cols: A B U P Q H N E T
sed: 1.611  -4.009  1.395  1.949  1.445  -0.007  -4.061  -0.545  0.474
zus: 6.119  -0.463  0.839  0.444  4.178  -2.929  2.462  -0.735  4.381
Repem: 8.200  -6.301  5.878  2.782  2.570  1.925  -4.290  0.645  2.034
migu: 7.374  -3.899  0.512  1.665  5.022  4.298  1.443  -0.218  6.337
libu: 1.395  -4.061  -4.009  1.950  1.445  1.611  -0.545  0.474  -0.007
Nef: 0.645  2.782  -6.301  2.034  5.878  8.200  2.570  1.926  -4.290
chg migu: 7.374  -3.899  0.512  1.665  5.022  4.298  1.443  -0.218  6.338
8, 6.337
perm: -4.009  -0.007  1.445  -4.061  0.474  1.950  1.611  -0.545  1.395
libu
perm: 2.034  0.645  -4.290  1.925  2.570  2.782  5.878  -6.301  8.200
Repem
q: -4.009  1.395  1.949  1.445
sed
chg sed: 1.611  -4.009  1.395  1.949  1.446  -0.007  -4.061  -0.545  0.474
4, 1.445
q: 5.878  8.200  2.570  1.926  -4.290
Nef
q: 2.782  2.570  1.925  -4.290  0.645
Repem

cols: Z L K C M
sebe: -0.975  -1.930  3.534  1.589  -0.731
gopef: -2.852  2.914  7.279  2.395  1.769
gav: -1.547  -2.419  3.355  1.964  0.130
ril: -0.667  -5.312  4.119  5.221  -6.752
mev: -1.235  -2.890  -4.990  8.699  -0.620
Mabev: -2.527  1.221  4.750  -5.650  -5.621
kud: -0.107  -2.964  -1.275  4.666  -2.538
Bika: -4.362  -0.171  -3.509  6.543  1.488
Vomub: 8.699  -2.890  -4.990  -0.621  -1.235
kabu: -2.917  -1.899  -2.199  4.420  1.609
chg gopef: -2.852  2.915  7.279  2.395  1.769
1, 2.914
perm: -0.620  8.699  -4.990  -2.890  -1.235
mev
chg Mabev: -2.526  1.221  4.750  -5.650  -5.621
0, -2.527

cols: V Y X J F D
duk: -3.666  -2.035  -6.330  -2.897  4.903  4.559
Tugom: -1.159  -1.068  -1.257  -0.814  2.192  1.350
bife: -2.035  4.903  -6.330  -3.665  -2.897  4.559
nisan: -3.537  -1.618  -7.741  -0.681  5.317  1.223
gimes: -0.083  -0.577  -0.920  -0.822  0.448  1.540
zive: -0.921  -0.822  -6.083  -0.956  4.776  3.865
maz: -0.083  -0.577  -0.920  -0.822  0.448  -0.560
perm: 4.559  4.903  -2.897  -6.330  -2.035  -3.666
duk
q: -0.083  -0.577  -0.920  -0.822  0.448  -0.560
maz

cols: G R S W
vosi: 7.982  -2.566  0.155  2.509
Rinok: -0.150  0.058  -0.280  0.611
bedi: 7.982  0.155  -2.566  2.508
chg Rinok: -0.149  0.058  -0.280  0.611
0, -0.150
perm: 2.509  7.982  -2.566  0.155
vosi
perm: -2.566  0.155  2.508  7.982
bedi

cols: Dudol kude savo Labid nes
veg: 4.340  9.266  -4.041  3.542  -0.474
Gesu: 3.541  -0.474  -4.041  9.266  4.340
Viset: 0.551  4.081  9.475  -4.676  0.190
col: 3.542  9.266
Labid
perm: -4.041  3.541  -0.474  4.340  9.266
Gesu
chg Viset: 0.551  4.081  9.475  -4.677  0.190
3, -4.676
chg Gesu: 3.541  -0.474  -4.041  9.267  4.340
3, 9.266
q: 0.551  4.081  9.475
Viset
chg Viset: 0.551  4.081  9.476  -4.676  0.190
2, 9.475

cols: bamo busun raku tov situb
Kuvi: 0.959  3.173  8.769  4.842  0.994
mele: 1.509  7.966  -1.744  0.009  2.425
Dep: -0.349  -0.783  -7.798  -4.035  3.156
kunu: -0.349  -0.959  -7.798  -4.035  3.156
Fom: 4.945  0.393  2.610  3.234  5.703
pufan: 5.424  4.549  -2.545  0.903  -0.158
Mov: -0.928  -7.430  4.147  1.542  4.242
Zur: 4.549  5.424  -6.494  -4.311  -4.089
chg kunu: -0.349  -0.960  -7.798  -4.035  3.156
1, -0.959
q: 5.424  4.549
pufan

cols: nupo posur gilu teg pazin lumeb
Vap: -3.851  4.475  -0.233  1.218  -2.057  -1.131
susob: -2.708  2.393  -0.284  1.802  -1.810  -0.756
zota: 4.457  -4.309  0.214  -1.481  0.992  -0.154
Kure: -4.145  -3.851  4.478  -2.952  -5.770  4.291
beda: -3.977  -1.093  -1.724  0.453  -2.707  -4.069
sal: -6.866  -6.452  3.969  -3.364  -1.309  1.225
Bovon: -4.721  -5.046  2.325  1.191  0.306  0.153
sol: -1.584  2.393  -0.284  1.802  -1.810  -0.756
zivi: -4.069  0.454  -1.724  -1.093  -2.707  -3.977
perm: -4.069  -3.977  -2.707  -1.724  -1.093  0.454
zivi
chg Vap: -3.851  4.476  -0.233  1.218  -2.057  -1.131
1, 4.475
q: -4.309  0.214
zota
q: -3.851  4.478
Kure
chg Kure: -4.146  -3.851  4.478  -2.952  -5.770  4.291
0, -4.145

cols: taned losig Kes Lok
Bebu: 8.404  0.095  3.120  -2.092
Les: 7.335  -1.599  2.301  -0.959
gode: 3.118  -2.092  3.539  -0.768
zuko: 5.951  -2.961  1.971  0.265
Dimop: 6.590  -0.841  3.878  -1.254
col: 0.095  -1.599  -2.092
losig
q: 6.590  -0.841
Dimop
perm: 0.265  1.971  -2.961  5.951
zuko
q: 3.120  -2.092
Bebu

cols: rezak Fogo fefol Zokit Nin Vip talet
memip: 5.006  -4.806  7.317  2.106  -5.355  -0.040  2.848
gotud: -0.230  -3.437  4.732  5.378  -7.899  3.751  2.871
sakek: 2.375  1.764  -0.297  2.509  4.805  1.241  0.881
lagu: 7.838  -3.287  -0.687  -0.744  -0.651  -2.883  4.176
rodep: 4.559  -2.210  6.948  1.057  -0.040  -5.355  -3.543
guti: -2.141  -2.788  4.243  7.326  -8.097  -2.011  -1.869
Ger: 3.093  -0.242  -9.298  -6.157  -2.862  3.337  3.304
Gim: -3.153  -4.602  5.322  2.736  -1.903  -7.818  -2.782
kebu: 6.700  -4.358  2.532  1.741  -1.937  -3.908  3.602
chg rodep: 4.559  -2.210  6.948  1.057  -0.040  -5.356  -3.543
5, -5.355
col: -3.287  -2.210  -2.788
Fogo
q: -5.355  -0.040
memip
q: -0.230  -3.437  4.732  5.378  -7.899
gotud

cols: tumo poto Sak Ritop
Gopem: -3.754  7.973  -8.946  7.859
neked: -2.705  1.979  -3.066  3.453
bezug: 7.971  -8.946  3.452  0.064
tudav: -6.958  5.175  -4.778  3.830
Konop: 7.016  -3.241  0.128  -0.271
zilo: 3.270  -8.795  -6.687  1.248
col: -3.241  -8.795
poto
q: 7.973  -8.946
Gopem

cols: puz rituk sebiz lal
soru: -7.102  2.312  0.787  0.909
Piga: 6.364  -8.847  -7.918  -6.297
tonu: -6.794  6.421  3.821  3.857
q: -7.102  2.312
soru
chg tonu: -6.794  6.421  3.821  3.858
3, 3.857
q: 0.787  0.909
soru
chg soru: -7.102  2.312  0.788  0.909
2, 0.787
q: -8.847  -7.918  -6.297
Piga
perm: 3.857  -6.794  6.421  3.821
tonu

cols: Zudof Tetun nim Pep tofo Ruzuk Betin pire zuvi
fidud: 0.849  -1.322  2.077  -2.563  0.597  0.502  -5.334  -4.324  -0.362
Dinog: -0.362  -2.563  2.077  -4.325  -5.334  0.849  -1.322  0.502  0.597
zuda: -5.334  0.849  2.077  -0.362  0.597  -2.562  -1.322  -4.324  0.502
perm: -0.362  -4.324  -5.334  0.502  0.597  -2.563  2.077  -1.322  0.849
fidud
col: -4.324  0.502
pire
perm: 0.597  -0.362  -2.563  2.077  -4.325  -5.334  0.849  -1.322  0.502
Dinog
perm: -4.324  0.502  -5.334  0.849  2.077  -0.362  0.597  -2.562  -1.322
zuda
perm: -5.334  -4.324  -2.562  -1.322  -0.362  0.502  0.597  0.849  2.077
zuda
q: -0.362  -2.563  2.077  -4.325  -5.334  0.849  -1.322  0.502
Dinog
chg Dinog: -0.362  -2.563  2.077  -4.325  -5.334  0.849  -1.322  0.502  0.598
8, 0.597

cols: dom rofes Lokil gege ganul
Dite: -1.942  -5.038  -5.796  -8.119  5.467
getad: -1.942  -5.039  -8.119  5.467  -5.796
kug: -1.756  -5.176  -8.119  5.467  -5.796
chg Dite: -1.942  -5.039  -5.796  -8.119  5.467
1, -5.038
q: -1.942  -5.038  -5.796  -8.119
Dite
col: 5.467  -5.796
ganul
q: -1.756  -5.176  -8.119  5.467  -5.796
kug
q: -1.942  -5.038  -5.796
Dite
perm: -5.796  -1.942  -5.039  -8.119  5.467
getad
col: -5.039  -5.176
rofes

cols: vab dof nuvor tonaf
siz: 2.130  -4.642  6.077  4.011
Vised: -5.894  3.933  -7.105  -4.441
viru: 2.130  -4.642  6.077  -3.292
Gogu: -0.580  3.538  -5.540  -3.428
perm: -3.292  6.077  -4.642  2.130
viru
chg siz: 2.129  -4.642  6.077  4.011
0, 2.130
chg Vised: -5.893  3.933  -7.105  -4.441
0, -5.894

cols: Saka doz tas bunir lom
bosis: 2.857  -2.214  -4.568  -4.986  1.768
firu: 0.418  -0.190  -1.390  -1.682  0.160
seli: 1.470  -1.066  -3.193  -3.539  0.767
Lidiv: 3.863  -2.958  -5.104  -5.812  2.402
pof: -0.756  -1.232  2.955  5.908  2.158
tivel: -4.557  -5.005  1.682  0.193  0.022
mik: -1.383  -2.710  4.969  9.388  7.645
Sofan: 2.844  -2.185  -4.557  -5.005  1.683
q: -4.557  -5.005  1.683
Sofan
col: 7.645  1.683
lom

cols: Gup moda Tak Tof fufo
potem: 0.323  -3.745  2.167  1.953  1.883
rupod: 3.397  -2.187  2.529  0.687  1.709
val: 1.006  -2.498  -2.292  0.288  -2.397
pogan: 2.862  -3.062  -3.886  1.018  -8.615
Kivof: 2.893  0.571  1.494  1.985  -0.470
riz: 2.893  0.571  1.494  1.985  0.029
lapu: -1.958  -6.208  1.586  0.379  5.549
zod: 1.586  -6.208  0.379  5.549  -1.957
Fur: 2.893  0.571  1.494  -1.740  0.029
chg rupod: 3.397  -2.188  2.529  0.687  1.709
1, -2.187
chg pogan: 2.862  -3.062  -3.886  1.017  -8.615
3, 1.018
chg lapu: -1.958  -6.208  1.586  0.378  5.549
3, 0.379
perm: 1.586  0.379  5.549  -1.958  -6.208
lapu
chg lapu: -1.958  -6.208  1.587  0.379  5.549
2, 1.586

cols: suma rom puvo tadom Sog
kup: -2.503  0.622  0.245  -1.541  -4.844
zapa: -2.504  -1.430  -4.871  0.185  0.008
vit: 0.245  0.622  -2.503  -1.430  -2.663
q: 0.245  0.622  -2.503
vit
col: -1.430  0.622
rom
q: -2.503  -1.430
vit
perm: 0.245  -1.541  -4.844  -2.503  0.622
kup

cols: neto gori vib nud tiba rabov
tun: 6.636  5.470  0.622  6.433  -5.906  4.423
bise: 0.231  5.904  -2.961  1.671  8.649  -2.172
vid: -1.068  -1.717  -1.260  -2.246  5.138  -1.232
niv: 0.231  5.904  -2.961  1.671  8.649  -0.801
col: 1.671  -2.246  1.671
nud
perm: -1.232  5.138  -2.246  -1.260  -1.717  -1.068
vid
col: -2.172  -1.232  -0.801
rabov
q: -1.717  -1.260
vid
chg bise: 0.231  5.903  -2.961  1.671  8.649  -2.172
1, 5.904

cols: dol mizos fava Sagu Zopiv Zuva Fidi
pup: -5.537  2.739  4.433  2.165  -2.229  5.762  -0.317
mugi: -2.229  2.739  4.433  -5.537  2.165  -0.318  5.762
zug: 2.944  6.274  -1.736  -4.531  0.896  7.018  -5.107
zapo: 4.591  5.142  -2.088  0.677  5.861  1.299  5.703
Balu: 1.829  7.201  2.902  3.612  2.257  -5.175  7.177
ronuz: 6.098  1.553  4.048  -1.161  -6.721  -4.272  -6.341
Levo: 1.552  -4.225  2.120  -2.510  1.076  -6.384  -7.375
mogi: -3.928  -5.764  -2.078  0.216  -1.309  -4.815  4.701
perm: -5.537  -2.229  -0.318  2.165  2.739  4.433  5.762
mugi
col: -5.537  -2.229  2.944
dol
chg ronuz: 6.098  1.553  4.048  -1.161  -6.720  -4.272  -6.341
4, -6.721

cols: tepuz medok tekor giror
Bipen: -0.917  3.123  1.292  3.291
maf: 3.988  3.985  -2.339  4.295
Bina: 3.986  3.988  4.295  -2.338
zim: -2.338  3.985  3.988  4.295
Zuku: -0.438  1.058  -2.363  0.271
kiz: 0.772  3.759  -3.727  6.970
perm: 4.295  -2.338  3.985  3.988
zim
perm: -2.338  3.988  3.985  4.295
zim
col: 3.291  4.295  -2.338  4.295
giror
chg kiz: 0.773  3.759  -3.727  6.970
0, 0.772

cols: keriz libut repi Pega mogik Fiv
kupi: -2.597  1.342  0.006  -1.379  2.934  0.054
beti: -0.580  -1.215  -0.803  2.451  2.547  0.027
Puve: -5.002  -4.550  -0.312  1.233  1.190  -0.069
mabef: 0.768  2.489  -0.155  2.660  0.875  0.002
badal: -2.284  -7.868  0.004  -3.445  -1.741  -0.157
q: -5.002  -4.550  -0.312  1.233  1.190
Puve
chg kupi: -2.597  1.342  0.006  -1.379  2.935  0.054
4, 2.934
chg kupi: -2.596  1.342  0.006  -1.379  2.934  0.054
0, -2.597
col: -1.215  -4.550  2.489  -7.868
libut
col: -0.312  -0.155
repi

cols: sezas Gasik zokel kulir dor bizaf
kopid: 3.982  -7.184  0.218  -6.588  -1.094  1.904
kigam: -0.866  -1.173  2.467  3.226  -0.329  -1.018
nikar: 1.235  2.168  -0.070  8.105  -1.053  -1.802
sugap: 2.466  -1.172  -0.866  3.226  -1.018  -0.329
tisus: 4.868  -6.373  -2.705  1.152  2.785  3.524
fimu: 3.226  2.466  -1.173  -0.329  -0.866  -1.018
perm: 2.466  -0.329  -0.866  3.226  -1.172  -1.018
sugap
chg nikar: 1.235  2.168  -0.069  8.105  -1.053  -1.802
2, -0.070
q: -6.588  -1.094
kopid
perm: -1.173  -1.018  -0.866  -0.329  2.466  3.226
fimu
col: 3.226  8.105  3.226  1.152  -0.329
kulir

cols: naf Rofug kaveb Nop
sani: -6.249  -1.277  -2.562  -1.024
Lefuf: 7.404  -4.837  -0.077  2.257
Tep: 6.223  1.269  2.586  1.055
Fodo: -7.900  -2.497  -3.673  -1.165
pofu: 5.700  -6.096  -1.181  2.139
lol: -5.966  2.401  -0.673  -1.595
kuzak: -6.249  -1.241  -2.560  -0.993
chg pofu: 5.699  -6.096  -1.181  2.139
0, 5.700
col: -7.900  5.700  -5.966
naf

cols: kag losi Pizo romub libal Kinu dulib Filu kosu
Reve: -1.177  4.053  -3.549  -5.101  1.462  -0.413  3.326  1.426  4.542
foz: -6.024  4.688  -0.773  -3.164  2.766  -2.004  2.592  1.476  1.436
Meki: -3.504  4.497  -2.932  -4.591  2.331  -0.970  2.977  1.879  3.507
dem: -5.443  4.688  -1.544  -3.674  2.722  -1.686  2.732  1.778  2.027
sarot: -2.535  4.286  -3.395  -4.897  1.897  -0.652  3.152  1.677  4.098
Lim: -6.606  4.603  -0.002  -2.654  2.679  -2.402  2.417  1.023  0.696
magin: -5.101  -3.549  -1.177  -0.414  4.542  4.053  1.462  3.326  1.426
kis: -6.994  4.391  0.924  -2.042  2.505  -2.799  2.208  0.369  0.252
col: 2.592  2.977
dulib
perm: -5.101  -3.549  -1.177  -0.413  1.426  1.462  3.326  4.053  4.542
Reve
chg Meki: -3.504  4.497  -2.932  -4.590  2.331  -0.970  2.977  1.879  3.507
3, -4.591

